Below are the code and all the weights of a small trained network. Each question names an input and a class and asks about switching units off, where a switched-off unit gives its printed mean instead of its output.

import numpy as np


def w(rows, s, z=0):
    codes = np.array(rows[::2]) - 128.0
    scale = np.full(codes.shape[1], s)
    scale[-1] = z or s
    return codes * scale


def f(y):
    return np.maximum(y, 0)


def log_softmax(a):
    a = a - a.max(-1, keepdims=True)
    return a - np.log(np.exp(a).sum(-1, keepdims=True))


def net(x, mask):
    res = np.array(x, float).reshape(1, 7) / 4 @ E
    y = f(res @ A[0][:, :-1].T + A[0][:, -1])
    res = res + np.where(mask, y, B[0][:, -1]) @ B[0][:, :-1]
    return log_softmax(res[-1] @ U[:, :-1].T + U[:, -1])


A, B = {}, {}
E = w([
[28,131,42,106,95,59],'x0',
[130,129,127,127,128,127],'x1',
[101,115,134,175,234,62],'x2',
[128,128,125,124,131,129],'x3',
[190,170,141,109,101,2],'x4',
[64,244,183,132,138,158],'x5',
[175,175,46,213,114,159],'x6',
],0.0076)
A[0] = w([
[144,170,74,198,101,115,131],'neuron 0',
[165,71,115,157,112,111,99],'neuron 1',
[142,151,89,173,119,134,46],'neuron 2',
[88,249,195,143,125,121,74],'neuron 3',
[90,34,121,169,135,184,78],'neuron 4',
[203,129,195,138,171,162,31],'neuron 5',
[150,113,159,168,221,91,169],'neuron 6',
[179,90,110,132,113,81,115],'neuron 7',
[83,132,108,167,163,87,126],'neuron 8',
[191,180,154,122,81,30,62],'neuron 9',
[48,118,62,117,123,139,86],'neuron 10',
[82,94,117,128,118,222,70],'neuron 11',
[103,148,156,222,194,104,135],'neuron 12',
[70,191,153,146,138,175,84],'neuron 13',
[33,147,39,137,117,103,79],'neuron 14',
[98,70,182,23,110,120,124],'neuron 15',
[178,182,35,223,111,157,78],'neuron 16',
[178,107,170,144,157,189,103],'neuron 17',
[181,63,106,132,119,101,83],'neuron 18',
[80,86,171,88,107,80,174],'neuron 19',
[77,128,72,132,106,95,210],'neuron 20',
[87,227,177,137,136,146,19],'neuron 21',
[89,103,202,39,136,111,32],'neuron 22',
[192,126,163,156,164,176,79],'neuron 23',
[191,141,174,144,148,133,96],'neuron 24',
[150,121,162,177,161,180,102],'neuron 25',
[99,112,142,157,193,97,46],'neuron 26',
[159,163,64,208,107,140,2],'neuron 27',
[59,102,119,168,151,206,63],'neuron 28',
[86,113,168,127,214,85,129],'neuron 29',
[177,31,102,121,124,118,20],'neuron 30',
[64,136,56,90,114,95,23],'neuron 31',
[128,250,164,116,131,105,116],'neuron 32',
[148,149,92,171,114,137,36],'neuron 33',
[78,93,123,168,205,132,108],'neuron 34',
[134,125,152,78,2,191,82],'neuron 35',
[133,152,150,41,38,154,108],'neuron 36',
[109,67,190,64,134,106,49],'neuron 37',
],0.0087,0.0073)
B[0] = w([
[117,147,168,163,171,161,202],'neuron 0',
[72,101,89,116,122,146,166],'neuron 1',
[96,136,143,206,171,117,140],'neuron 2',
[68,52,62,124,136,123,215],'neuron 3',
[123,150,110,46,197,66,184],'neuron 4',
[80,88,181,177,36,30,174],'neuron 5',
[168,151,94,127,74,176,239],'neuron 6',
[99,103,101,82,166,136,182],'neuron 7',
[158,135,104,134,61,156,191],'neuron 8',
[186,186,154,19,210,29,202],'neuron 9',
[148,121,201,99,105,22,188],'neuron 10',
[178,177,115,77,162,62,188],'neuron 11',
[165,147,93,135,80,155,220],'neuron 12',
[92,84,75,92,139,112,192],'neuron 13',
[127,96,191,128,74,79,212],'neuron 14',
[98,180,134,215,172,167,222],'neuron 15',
[109,152,172,195,202,143,215],'neuron 16',
[120,111,158,118,75,68,196],'neuron 17',
[52,75,72,110,141,134,172],'neuron 18',
[137,146,155,152,158,185,230],'neuron 19',
[142,124,195,106,91,156,254],'neuron 20',
[13,13,39,133,136,91,176],'neuron 21',
[114,142,138,247,202,129,176],'neuron 22',
[108,117,163,122,85,69,183],'neuron 23',
[96,100,175,106,64,74,173],'neuron 24',
[123,131,189,102,101,70,187],'neuron 25',
[155,162,73,173,80,62,155],'neuron 26',
[72,142,160,254,214,127,154],'neuron 27',
[158,157,123,44,193,36,190],'neuron 28',
[173,185,81,170,82,158,219],'neuron 29',
[11,27,40,142,136,88,161],'neuron 30',
[108,75,203,177,54,52,167],'neuron 31',
[62,58,74,63,157,138,216],'neuron 32',
[98,121,141,201,182,127,137],'neuron 33',
[192,170,85,121,91,117,193],'neuron 34',
[184,175,51,186,86,93,206],'neuron 35',
[188,168,75,190,93,121,205],'neuron 36',
[95,149,133,215,181,120,172],'neuron 37',
],0.0075,0.0065)
U = w([
[50,30,31,111,139,116,72],'0',
[118,97,241,138,32,74,69],'1',
[109,170,168,215,203,141,87],'2',
[147,142,131,100,109,145,248],'3',
[196,185,30,150,52,126,72],'4',
[165,171,133,20,195,81,114],'5',
[135,128,137,97,102,158,238],'6',
[166,102,179,53,105,251,103],'7',
],0.011,0.016)

Each question gives the input, the list of numbers given to net, and the class t.
The units are the neurons (one row each of A and B). Each row of codes is followed by its name. A weight is (code - 128) times the scale printed after its matrix; where a second scale follows, it is the last column's (A, B and U).
mask holds one flag per neuron, in row order. A switched-off neuron (its flag False) gives its mean, the last column of its row in B, instead of its output. The means were averaged over made-up inputs and are rounded, as every weight is.
A unit's drop is (log p(t) with every unit on - log p(t) with that unit switched off) / (log p(t) with every unit on - log p(t) with every unit switched off).
The circuit of an input: a set's keep is (log p(t) with only the set's units on - log p(t) with every unit switched off) / (log p(t) with every unit on - log p(t) with every unit switched off). Starting from the 12 units with the biggest drops (on a tie, the unit counted first), units are removed one at a time, each time the one whose removal leaves the highest keep (on an exact tie, the one counted first), for as long as the keep stays at least 0.8.
circuit, biggest first: the units of the circuit, biggest drop first
most important unit: the unit with the biggest drop
k most important neurons: the k neurons with the biggest drops, biggest first
input [7,-3,-2,-6,-3,-6,-8], class 2: most important unit => neuron 15
input [6,1,6,7,-7,1,-5], class 5: 3 most important neurons => neuron 28; neuron 4; neuron 10
input [5,-1,4,3,-3,4,-7], class 2: circuit, biggest first => neuron 22; neuron 15
input [-4,3,6,-3,1,4,2], class 4: 2 most important neurons => neuron 12; neuron 6
input [-4,1,-2,-1,0,8,-7], class 0: circuit, biggest first => neuron 21; neuron 3
input [1,3,7,-1,4,3,5], class 4: circuit, biggest first => neuron 12; neuron 6
input [-7,4,-2,5,-7,-3,-2], class 1: circuit, biggest first => neuron 5; neuron 17
input [-8,-5,-3,8,3,5,4], class 1: circuit, biggest first => neuron 5; neuron 24
input [5,5,-5,7,-7,6,6], class 5: 3 most important neurons => neuron 28; neuron 11; neuron 10
input [-5,1,-5,-2,0,-7,-5], class 0: circuit, biggest first => neuron 30; neuron 18
input [3,-1,-8,-2,5,-4,-8], class 2: circuit, biggest first => neuron 15; neuron 22; neuron 37
input [1,7,-6,5,-8,-5,1], class 5: circuit, biggest first => neuron 4; neuron 11; neuron 28
input [0,2,8,0,7,-6,-2], class 4: circuit, biggest first => neuron 6; neuron 29
input [-5,4,8,5,0,-8,2], class 0: most important unit => neuron 30
input [5,-2,2,-6,-8,7,-4], class 5: 2 most important neurons => neuron 28; neuron 11
input [8,7,2,-6,-8,-5,8], class 1: circuit, biggest first => neuron 14; neuron 10
input [2,0,-5,1,5,-5,7], class 2: circuit, biggest first => neuron 16; neuron 27; neuron 0
input [4,-6,0,5,3,7,8], class 2: 3 most important neurons => neuron 16; neuron 0; neuron 27
input [7,4,-8,-5,-7,-4,1], class 4: 2 most important neurons => neuron 35; neuron 36
input [6,1,-4,0,5,6,8], class 2: most important unit => neuron 16
input [6,-1,8,-7,-5,8,3], class 0: 2 most important neurons => neuron 21; neuron 3
input [1,-5,7,6,-2,-5,4], class 4: 2 most important neurons => neuron 34; neuron 6
